[  7  41  -6  -7  13   8   8 -37  41   0 -50 -20 -31  -3  -7   1 -25 -27
  26  -3  -8  -5  12  18 -16 -13  12  -1  -8 -37  22 -47 -29 -16 -13  -6] -> tisa
[-22  12 -23  25 -14 -14  13  34  26   9  37   1  47   4  10 -28  27 -16
  18 -20  -4  16 -23  29  32 -12  19  24  33  22  27  13   1 -22  22   3] -> Gogov
[  7  13 -22  23   7 -10  22  13  10 -23  -1 -25  14 -11  27 -31  10 -28
   9 -22 -12  27  29  10   2 -22  10   8  33 -15  11 -20 -32  10  26 -22] -> Dide
[  6   8 -18  37 -25  -8  -5  46   7  21  25 -31  56  15  37 -17  56 -26
 -15  -8 -13  46  16   8  40  -3  30  24  41  35 -20   1 -37 -32  46 -23] -> fufik
[  5  12   3  -4  26   3  27 -27  11 -13 -27   5 -34 -14 -20   1 -25   3
  29   2   7 -12   4  15 -12  -3 -15  -2 -27 -18  35 -12   7  20 -27   4] -> mevo
[ -5   9  23 -18  20  16  10 -37   8  11 -32  19 -44  -5 -26  32 -31  23
  15  29  17 -21 -15   4 -13  15  -8 -10 -35 -15  12  -8  21  33 -35  20] -> lirot
[-15   0  -2   5  -3  -4   3 -37  -7  17 -44  -4 -43  -9 -23  10 -11   3
  11  25  14   3 -26  16  -3  11 -12   0 -49   8   7 -12   0  26 -34   1] -> Fovam
[ -7 -19  -6  11 -10  -5   1  33 -15 -28  27 -24  32   2  38 -20 -21 -13
 -32 -27 -25  23  12 -20  -4  -7   0  -4  50   2 -32   7 -31 -41  44 -32] -> teza
[ 12  -5 -19  39 -11 -16  21  32  -5   2  23 -13  33  -6  25 -25  40  -9
  -1  -4   0  40  25  18  28  -4   7  19  29  27   2  12 -13  -7  28 -15] -> fopo
which: [ -5   9  23 -18  20  16  10 -37   8  11 -32  19 -44  -5 -26  32 -31  23
  15  29  17 -21 -15   4 -13  15  -8 -10 -35 -15  12  -8  21  33 -35  20] -> lirot
which: [-15   0  -2   5  -3  -4   3 -37  -7  17 -44  -4 -43  -9 -23  10 -11   3
  11  25  14   3 -26  16  -3  11 -12   0 -49   8   7 -12   0  26 -34   1] -> Fovam
miss lirot: [-35   4  10 -26  20 -32  -8  32  -5  12  16  21 -44  33  15   9 -15  20
  29  -8  23 -37 -31  17 -13  15 -35  -5 -18  23  11 -21  19 -15   8] -> [-10]
Table of tags by key:
[19] -> z_430
[20] -> z_23
[5] -> z_595
join mevo 11:  -> z_595
which: [  6   8 -18  37 -25  -8  -5  46   7  21  25 -31  56  15  37 -17  56 -26
 -15  -8 -13  46  16   8  40  -3  30  24  41  35 -20   1 -37 -32  46 -23] -> fufik

[0 0 0 1 1]  Dide
[ -1 -48 -29  11  22]  Rupu
[ 0 -9 -7 -5 16]  lirot
tags:
[0] -> z_75
[16] -> z_815
[2] -> z_65
[17] -> z_946
[1] -> z_765
join Dide 4:  -> z_765
which: [0 0 0 1 1] -> Dide
where: [-7] -> lirot, 2
which: [ -1 -48 -29  11  22] -> Rupu
common Dide lirot:  -> [0]

[ 43 -16 -40 -42 -16] -> Gogov
[ 43 -40 -31 -41  43] -> paf
[-40 -16 -15   4  26] -> lirot
common paf lirot:  -> [-40]
miss paf: [-31  43 -40  43] -> [-41]
where: [-41] -> paf, 3
which: [ 43 -40 -31 -41  43] -> paf

[-20   3   8  -5   7  11] : lirot
[-20   8   8  -5  -2  11] : fufik
[12 23 13  7 -3  3] : fopo
[28 27 22 -8 -1 13] : tisa
[-28   4  10  -9   5 -21] : paf
[-31 -13 -32 -11  12  -8] : Fovam
miss lirot: [  7   3 -20  11  -5] -> [8]
which: [-28   4  10  -9   5 -21] -> paf
where: [-31] -> Fovam, 0
where: [-21] -> paf, 5
where: [-9] -> paf, 3
tags:
[-7] -> z_775
[8] -> z_918
[7] -> z_247
[-8] -> z_900
[-13] -> z_904
[-12] -> z_572
join Fovam 1:  -> z_904
where: [27] -> tisa, 1

[  5 -39 -25 -14 -42  32] -> fopo
[ 38 -46 -28  18 -46 -15] -> lirot
[ 25  -4  34  27 -41 -46] -> Rupu
[  9 -39 -29  13  26 -26] -> Gogov
[ 14 -40  -5   8  34 -37] -> motur
[ 14 -40  -5   8  34 -47] -> fufik
[ 27 -32  26 -25 -31  28] -> teza
[ 28 -39 -23 -28 -49  29] -> Dide
[-47  21 -13 -26 -13  23] -> Fovam
[ 49 -15 -14   2  20 -26] -> tisa
dup lirot:  -> [-46]
miss fopo: [-25 -39  32 -14   5] -> [-42]

[ -3 -20  -5   2  -5  16] -> Fovam
[ -8  -6  17 -13  13  48] -> teza
[ -8  -6  17 -13 -10   4] -> fufik
[ -8   1   1   2 -12 -17] -> fopo
[ -2  13  31 -25   1   3] -> tisa
[-12 -15 -13  -4 -17   1] -> Dide
[ 10 -17  -9   2  13  35] -> lirot
[-14  -8  19 -13 -18  -3] -> paf
[ 8 11 -8  6 10 -5] -> motur
[-13   1  11  -4 -18 -20] -> Rupu
[-18  -4  16  -8 -24 -18] -> Gogov
miss motur: [-8  6 -5 10 11] -> [8]
key -> tag
[1] -> z_671
[-24] -> z_505
[13] -> z_335
join tisa 4:  -> z_671
miss Dide: [ -4   1 -13 -17 -15] -> [-12]

[-11  19   7  -2  -3  29 -32  -1   5   0  21  -3  15  20 -10  17   5 -10
  -4 -19  22 -12   4  -7  12  -2  10   6  -1 -27  16 -34 -21   0  -7   2
  -7 -41  24   7 -11   0] -> motur
[ -7  26   0 -24  -7  27 -26 -20  -5  -6  14  -5  10  15 -15   9  -1 -11
   6 -18  21 -14   6  -9  21   9   9   7  -1 -22  13 -31 -17  -7  -2   8
  -9 -37  40  18  -6   8] -> mevo
[  9  22 -18 -31 -10  -1  14 -29 -28   7 -19  -7 -13  -7 -21 -16 -18  -1
  28  -3  -1  -7   7  -8  26  17   0   5   0   9  -6   4   9 -20  10  17
  -6   3  55  34  14  16] -> fopo
miss fopo: [  7  34  16  -1  -7  -1   7 -18 -19 -28   9   0  26 -31  -6  -7  55 -29
   9   9 -21   4 -10  10 -13  14  -3 -16  -1   0 -18  -7  28  14  -8  -6
  17 -20  17  22   5] -> [3]
which: [  9  22 -18 -31 -10  -1  14 -29 -28   7 -19  -7 -13  -7 -21 -16 -18  -1
  28  -3  -1  -7   7  -8  26  17   0   5   0   9  -6   4   9 -20  10  17
  -6   3  55  34  14  16] -> fopo
which: [ -7  26   0 -24  -7  27 -26 -20  -5  -6  14  -5  10  15 -15   9  -1 -11
   6 -18  21 -14   6  -9  21   9   9   7  -1 -22  13 -31 -17  -7  -2   8
  -9 -37  40  18  -6   8] -> mevo
which: [-11  19   7  -2  -3  29 -32  -1   5   0  21  -3  15  20 -10  17   5 -10
  -4 -19  22 -12   4  -7  12  -2  10   6  -1 -27  16 -34 -21   0  -7   2
  -7 -41  24   7 -11   0] -> motur
tags:
[-32] -> z_170
[10] -> z_445
[-3] -> z_955
[-31] -> z_620
[9] -> z_378
[-2] -> z_229
join mevo 25:  -> z_378

[  5 -25  44   5  -8] : motur
[ 37 -51 -21  42  -9] : Rupu
[-12 -35 -11  32  23] : paf
[-12 -35 -11  24 -21] : mevo
dup motur:  -> [5]
tags:
[23] -> z_236
[32] -> z_381
[-22] -> z_21
[24] -> z_155
[-21] -> z_12
join mevo 3:  -> z_155
which: [-12 -35 -11  32  23] -> paf
which: [-12 -35 -11  24 -21] -> mevo
common Rupu mevo:  -> [-21]

[ -1  -2  -2   0 -10  -8  -2   8  -1  16   7  -1   4   0 -19] = paf
[ 3  2  2  0 21  8 -3  0 -4  2  0 10  0 -3  2] = Gogov
[ -1  -2  -2  -3 -10  -8   3   1   5   2   0  -5  10   3  -8] = teza
[-18   6   2  -4  22 -13   0   8   0  15   7 -52   5   0 -19] = Rupu
miss Gogov: [21 -3  0  0 -4  2  0  2  0  2  8 10 -3  2] -> [3]
where: [-18] -> Rupu, 0
which: [-18   6   2  -4  22 -13   0   8   0  15   7 -52   5   0 -19] -> Rupu
miss Rupu: [ 22 -18   8  -4   6   0 -19 -52   7   0   5  15   2   0] -> [-13]
Table of tags by key:
[-3] -> z_879
[-1] -> z_913
[16] -> z_908
[0] -> z_537
[-4] -> z_125
join paf 3:  -> z_537
dup Rupu:  -> [0]
where: [-52] -> Rupu, 11

[-14  18   4 -38  -4] : Fovam
[ -5 -11  17  15   4] : teza
[ 26  -6  -4  -5 -38] : lirot
[ 16  33  -6 -46  -5] : Dide
key -> tag
[-6] -> z_685
[-5] -> z_986
[-38] -> z_635
[33] -> z_960
join lirot 1:  -> z_685
miss lirot: [ -6  -4  26 -38] -> [-5]
miss Dide: [ 16 -46  -5  33] -> [-6]
which: [ -5 -11  17  15   4] -> teza
where: [15] -> teza, 3

[  1   1 -52   1   2  -4  -4   1   1  -1  -4  -2  -4] = Gogov
[  1  -4 -52   1   2  -4  -4   1   1  -1  -4  -2  -4] = motur
[ 1  1  9 -8  2 -4 -4  1  1 -1  0 -2 -8] = fufik
which: [ 1  1  9 -8  2 -4 -4  1  1 -1  0 -2 -8] -> fufik
which: [  1  -4 -52   1   2  -4  -4   1   1  -1  -4  -2  -4] -> motur

[ -4 -22  14 -20  20 -30  22  17 -16  45   2 -20  13 -17  -9  -8  -6  42
  -8  22] : Rupu
[ -4 -22 -29 -20  20 -30  22  17  -9  45 -19 -20  13 -17  -9  -8   7  42
   7  22] : motur
[ -4 -22  14 -20 -21 -30  22  17 -16  45   2 -20  13 -17  -9  -8 -29  -6
 -21  35] : Gogov
[-30 -52 -26 -21  -5  -2  20 -26  26  45  -1 -18   7   9 -34  26  -5  56
   2 -26] : Dide
which: [-30 -52 -26 -21  -5  -2  20 -26  26  45  -1 -18   7   9 -34  26  -5  56
   2 -26] -> Dide
miss motur: [-20   7  13  20 -22 -20 -17  45  -8   7  22  17  -4  -9  -9 -29  22  42
 -19] -> [-30]
which: [ -4 -22  14 -20 -21 -30  22  17 -16  45   2 -20  13 -17  -9  -8 -29  -6
 -21  35] -> Gogov
which: [ -4 -22 -29 -20  20 -30  22  17  -9  45 -19 -20  13 -17  -9  -8   7  42
   7  22] -> motur

[ -7 -29  24   4   7 -40  19   2 -17] : teza
[ -3 -49  11 -15  11 -38 -12  -2  -9] : Gogov
[ -7 -37  12 -11  12 -41  15  -5 -14] : motur
[ -6  -6 -13   0   9 -46  -6   6 -16] : Rupu
[ -7 -37  14 -13  18 -39  15  14  14] : Dide
[-12 -25  17   6   4 -44  17 -12 -12] : mevo
[ -3 -49  11 -15  11 -39  21  -2  -9] : fufik
[ -5 -25  17   7 -25 -44  -5   0 -25] : paf
dup Dide:  -> [14]
tags:
[-12] -> z_652
[15] -> z_809
[14] -> z_541
[21] -> z_358
[-5] -> z_389
[-6] -> z_931
[-7] -> z_372
[17] -> z_452
join Dide 6:  -> z_809
dup fufik:  -> [11]
which: [ -3 -49  11 -15  11 -39  21  -2  -9] -> fufik
dup Rupu:  -> [-6]
dup motur:  -> [12]
common mevo Gogov:  -> [-12]

[  3  -6  19 -16 -22  -6   4 -13   5 -18 -32  16  21  31  12  13] : Fovam
[-12  -7 -15  14 -11  12 -15   9  19   1  32 -10 -35  13   1  23] : lirot
[-31 -38 -14  19   0  10  12 -22 -12  14  32 -13 -19   1   9  -3] : motur
[  0   3  10 -19  -6  42  20 -19  14 -39 -26  24   7  -3   4   6] : Rupu
[-31 -38 -14  19   0  10   4 -22 -12  14  32 -13 -19   1   9  -3] : teza
[-31 -38 -14  19   0  10  12 -22 -12  14  32 -13 -19   1 -12 -12] : fufik
[  4 -34   3  -4 -32  -6  -3 -30   5 -24  17  12 -29  52  -5  25] : paf
[ 14   0  -3 -14  -7   9   8  14  15 -27  -7   1  17  13  -7  15] : Gogov
[ -2   3 -30  10  15  13  18  -4   5 -32 -22  -6 -21  25  16  12] : fopo
[  2  15 -28   2  22  18   6 -34   3 -31 -22  13 -33  13  11  56] : tisa
[-18   0  -9   4  16  21  -6   5  -3  -6  -4  29   2  29  17  10] : Dide
[ 22 -27  21   5 -15  20 -24  -7   8   2   5   4   4  21  -9   8] : mevo
key -> tag
[25] -> z_650
[5] -> z_194
[-12] -> z_933
join fopo 8:  -> z_194
dup Rupu:  -> [-19]
which: [  4 -34   3  -4 -32  -6  -3 -30   5 -24  17  12 -29  52  -5  25] -> paf
which: [-18   0  -9   4  16  21  -6   5  -3  -6  -4  29   2  29  17  10] -> Dide
which: [ -2   3 -30  10  15  13  18  -4   5 -32 -22  -6 -21  25  16  12] -> fopo
which: [ 14   0  -3 -14  -7   9   8  14  15 -27  -7   1  17  13  -7  15] -> Gogov
which: [-31 -38 -14  19   0  10  12 -22 -12  14  32 -13 -19   1   9  -3] -> motur

[-13   4  -5  -2  -4  12] = mevo
[  7   6  16   3   7 -19] = Gogov
[-13  10   7 -37  14  -4] = tisa
[-55  13 -25  -5 -14  39] = lirot
[ 33 -34  -7  11  17 -27] = Fovam
[  8  18 -47 -53  11  -4] = motur
[-19  -5 -24 -56  18 -38] = fopo
[ -3  32  18  35 -25  29] = paf
[ 29 -37   5  -5  20 -17] = Dide
[-18  14   7   9 -14   7] = Rupu
[  4 -32   0 -23   7  -6] = teza
miss mevo: [-13  -4  12  -2   4] -> [-5]
which: [  8  18 -47 -53  11  -4] -> motur
key -> tag
[-14] -> z_371
[14] -> z_696
[-13] -> z_368
[29] -> z_533
join tisa 0:  -> z_368

[  4 -52  17  -2 -14  24  36   0  24  -4  -4 -50  19   6] : teza
[ -2 -40  26  39  34  19 -23  -2  33  34  25 -36   7 -11] : Rupu
[-41  -4  48 -35  43   3 -19 -39  46  -9 -27   2  44 -30] : paf
[ 37  24  31  19  14  14 -19  17  19 -37   2  13  23  24] : tisa
[-33 -40  18   3  24   6  19  26   1 -15  -9 -40  26  -6] : mevo
[ 30  33 -18  19   3 -15 -41 -17  -5  27   7  30  -2 -11] : Fovam
[-19  -7  -1  29 -32   8  -3 -10 -17  35  29  -5   3  38] : fufik
[ 30  33 -18  19   3 -15 -41 -17  -5  27   7  30  12  -4] : lirot
[ -1  -1  18  37  11 -12 -27 -20  19  -1  29  -8  27  46] : Gogov
[-19 -12 -30   5 -33 -27 -15 -24 -25 -12  -2 -13 -38  18] : motur
tags:
[34] -> z_992
[26] -> z_284
[33] -> z_844
[19] -> z_888
[18] -> z_701
[27] -> z_558
join Rupu 8:  -> z_844
dup Gogov:  -> [-1]

[ -2  -3  10   0   5 -11  -5   2   8  11  -6 -10  11  16 -15  -3   1  14
   7 -11 -18  10   2   3  -7 -17] : teza
[ 39  -4   7  -7 -17  32 -22 -31  -6 -12   7  16 -10 -27  -4   5 -19   6
   1 -30   3  -2  -6  16  -1   3] : fopo
[ -2   8  17  -3 -14   4   6   2  -3   1   3 -10   2   2  -6  11  -3   7
   4  -1   6   5   5  -1 -10  31] : mevo
[ 57  17  19  28  -6  12   2  -6  -4  -1  11 -42  21  10  14 -12 -29  -4
  -8 -39  10  30  15 -43  -7 -30] : Gogov
[  7   5   0  -5  -6  -1   2  19   0  -4  -6 -24   5 -15  12  12  -3  -7
   1   2  -6 -15  -5   3  -3  -2] : Fovam
[  7   5   0  -5  -6  -1  -9  19   0  13  -6 -24   5 -15  12  12  -3  -7
   1   2  -6 -15  -5   3  -3  -2] : lirot
[  7   5   3  -7 -10   4   4   8   1  11   1 -24   4 -12   6  11  -3   2
  -1  -1   3  -5   2  -1   0   3] : paf
which: [  7   5   0  -5  -6  -1   2  19   0  -4  -6 -24   5 -15  12  12  -3  -7
   1   2  -6 -15  -5   3  -3  -2] -> Fovam
miss teza: [  1   2  11  14   2 -11 -17 -10 -18  10   3  -6  -3  -7  11  -3 -15  -5
  -2   7   8  16  10 -11   0] -> [5]
where: [30] -> Gogov, 21
miss teza: [-10 -11  10   0  11 -15  16   3  -7  11   2   7   5   2  -6   1  -3  -2
 -17  10  -3  14 -18   8 -11] -> [-5]
miss lirot: [ -3  -5  -2  12   2   3 -15  -9 -15  -1   5  -6  -7  13  -3 -24  -6  19
  12   5   0   0  -6   1  -5] -> [7]
which: [  7   5   0  -5  -6  -1  -9  19   0  13  -6 -24   5 -15  12  12  -3  -7
   1   2  -6 -15  -5   3  -3  -2] -> lirot

[-23   8 -14 -19  10  25  -2  18  41   4 -31  13 -37  10] -> lirot
[ -2  12 -38   7 -15  16 -13 -25   1 -22  -8 -42   7 -16] -> tisa
[ -2  12 -38   7 -15  16 -13 -25   1 -15  -8 -42   7   2] -> fufik
[-23   8 -14 -19  10 -19 -19 -19 -30 -16  13 -44  29 -37] -> paf
[-34  21  27  -4 -11  19   5 -31  -2  34 -12 -24  13   7] -> motur
[ -5  14  -9  24  -1   0 -15 -14  33  24 -28  33 -48   0] -> teza
dup paf:  -> [-19]
common paf teza:  -> [-14]
Table of tags by key:
[5] -> z_745
[-20] -> z_906
[4] -> z_991
[-31] -> z_398
[24] -> z_744
[-19] -> z_902
join lirot 9:  -> z_991
common tisa paf:  -> [-16]
dup lirot:  -> [10]

[ -8  46 -12  22 -16  -2 -11   6] : fufik
[ -1  46 -12 -12 -16 -12 -11   6] : fopo
[ -3 -28 -17 -17 -18  -5   4   4] : mevo
key -> tag
[-11] -> z_660
[46] -> z_621
[21] -> z_187
[-12] -> z_416
[-17] -> z_751
[22] -> z_50
join fufik 3:  -> z_50
which: [ -3 -28 -17 -17 -18  -5   4   4] -> mevo
which: [ -8  46 -12  22 -16  -2 -11   6] -> fufik
dup fopo:  -> [-12]
where: [-8] -> fufik, 0
miss fopo: [-16 -12  -1   6 -12  46 -12] -> [-11]

[ -3  11  -1   0  15  -3  -5  -5  -5   0  -2   8  -1  -8  -2 -11  -3]  mevo
[ 15 -36   9  -5  20 -18   8  21  15  -1   7 -24 -11  19   2  27   8]  Rupu
[  1  11  -1   0  15   7  -5  -5  -1   0  -2   8   5  -8  -2 -11  -3]  Dide
which: [ 15 -36   9  -5  20 -18   8  21  15  -1   7 -24 -11  19   2  27   8] -> Rupu
which: [  1  11  -1   0  15   7  -5  -5  -1   0  -2   8   5  -8  -2 -11  -3] -> Dide
Table of tags by key:
[20] -> z_471
[15] -> z_891
[-24] -> z_958
join Rupu 4:  -> z_471
where: [1] -> Dide, 0
miss Rupu: [-18   7  27 -24   9  19   2 -36  15   8   8  -1  -5 -11  15  20] -> [21]
which: [ -3  11  -1   0  15  -3  -5  -5  -5   0  -2   8  -1  -8  -2 -11  -3] -> mevo

[ -6  12  -6   7  24 -16 -13  15   9 -12 -14  -2   9  -6   1 -18  -6] = teza
[ 10  -5  -1 -15   7  -6  41 -11  -7  -9   2  17  37 -20  14   0  43] = mevo
[-26  -5   7   5   2 -19 -14   6 -25  -1   1  -9 -11  -6  -9   8 -14] = lirot
[ 30 -12   2 -14   1  20  -2  -6  31 -21 -13  -5   1  -8   1  -5   1] = fopo
[ -1  -6  14   1 -27  28  -6   0 -11  11  19   3 -15 -11 -14  -1  -4] = paf
which: [ 30 -12   2 -14   1  20  -2  -6  31 -21 -13  -5   1  -8   1  -5   1] -> fopo
tags:
[-10] -> z_643
[2] -> z_392
[-11] -> z_242
[1] -> z_593
[0] -> z_119
[30] -> z_443
join fopo 12:  -> z_593
which: [ -6  12  -6   7  24 -16 -13  15   9 -12 -14  -2   9  -6   1 -18  -6] -> teza
which: [-26  -5   7   5   2 -19 -14   6 -25  -1   1  -9 -11  -6  -9   8 -14] -> lirot
which: [ 10  -5  -1 -15   7  -6  41 -11  -7  -9   2  17  37 -20  14   0  43] -> mevo

